Each row, then roughly how far along a hidden order it lies, from 0 to 15
[ -5   3   3  -1  -1  -2 -10   0  -7  -6  -9 -11   2  18   8  22  -9  -4
   5   2  -1  -5   2  28  -5 -27  -2  -3   6   9 -10 -10  28   0  -2  -1
  24   5]
5
[-24  16  10  -2  12  24   6  27  -3 -14  -1  -4  11   0 -18  18  -5 -19
  13   4   1  24  -2  19 -14 -16  15  -1 -14  -3  31  27 -18  -5  -3 -13
   9  12]
11
[ -9  16   9   9   3  18   1   6   4  -4  -1  -2  -8  -1 -25  10 -11 -22
  -4  -1  10 -13  -4   5   0   6  18   7  -7 -15  23  -5 -28   0 -14  -3
   0 -11]
6
[ -13   13   11  -42   19   15   36   10  -24   -9   -5   -5   -7    1
  -35   51  -38  -10   15   18  -10  -11    2   18  -27   18    1   22
    7   14 -100    6   50   18  -39  -19   15  -12]
9
[ -4 -22 -10  -8  13 -15   8  -1 -10   5   1  -1  14 -18  12 -17   2   3
   9  -7 -16  33   5   6  -8  -5 -10 -10   7   9 -57   6  16  -6   5  -7
  27   9]
11
[ -8  -1   4   3  14  17   5  16  -4 -20   1  -2  15 -20  -4   0   3   9
  10  -2 -15  45   1  37 -14  -8   9 -12  -5  15  -5  23   2   0  -8  -5
   6  27]
15
[ -7   2  11  -9  14  19   7  23  -3 -18   3  -2  11 -21 -18  12  -2   7
  12  -5   0  53   0  27 -17  -3  15 -11  -8   8 -12  25  -7   0 -13 -16
   8  28]
14
[  6  -2  -2   1  -1 -14 -19 -12 -14  -5  -6  -6 -11  16  14  19  -5 -15
  -9  -1  10 -28  -2 -18  10 -16   3   8   8  -9 -22 -18   4   1   7   7
   8  -5]
0
[  4  10  -4 -17 -12  -5  14 -17 -11  13  -3  -1 -17  22  -1  22 -22  -7
  -6  19   0 -68  -1  -5  -1  21 -17  24  11  -1 -85 -20  36  12 -20   7
 -12 -36]
3
[-19   8   5   8  10   3  -2  16 -11  -5  -4 -11   6  -4  -4  11 -11 -17
  10  -7   2  30   0  12  -8 -25  15  -5  -2  -4  15   5  -7 -10  -7 -12
  23   9]
7
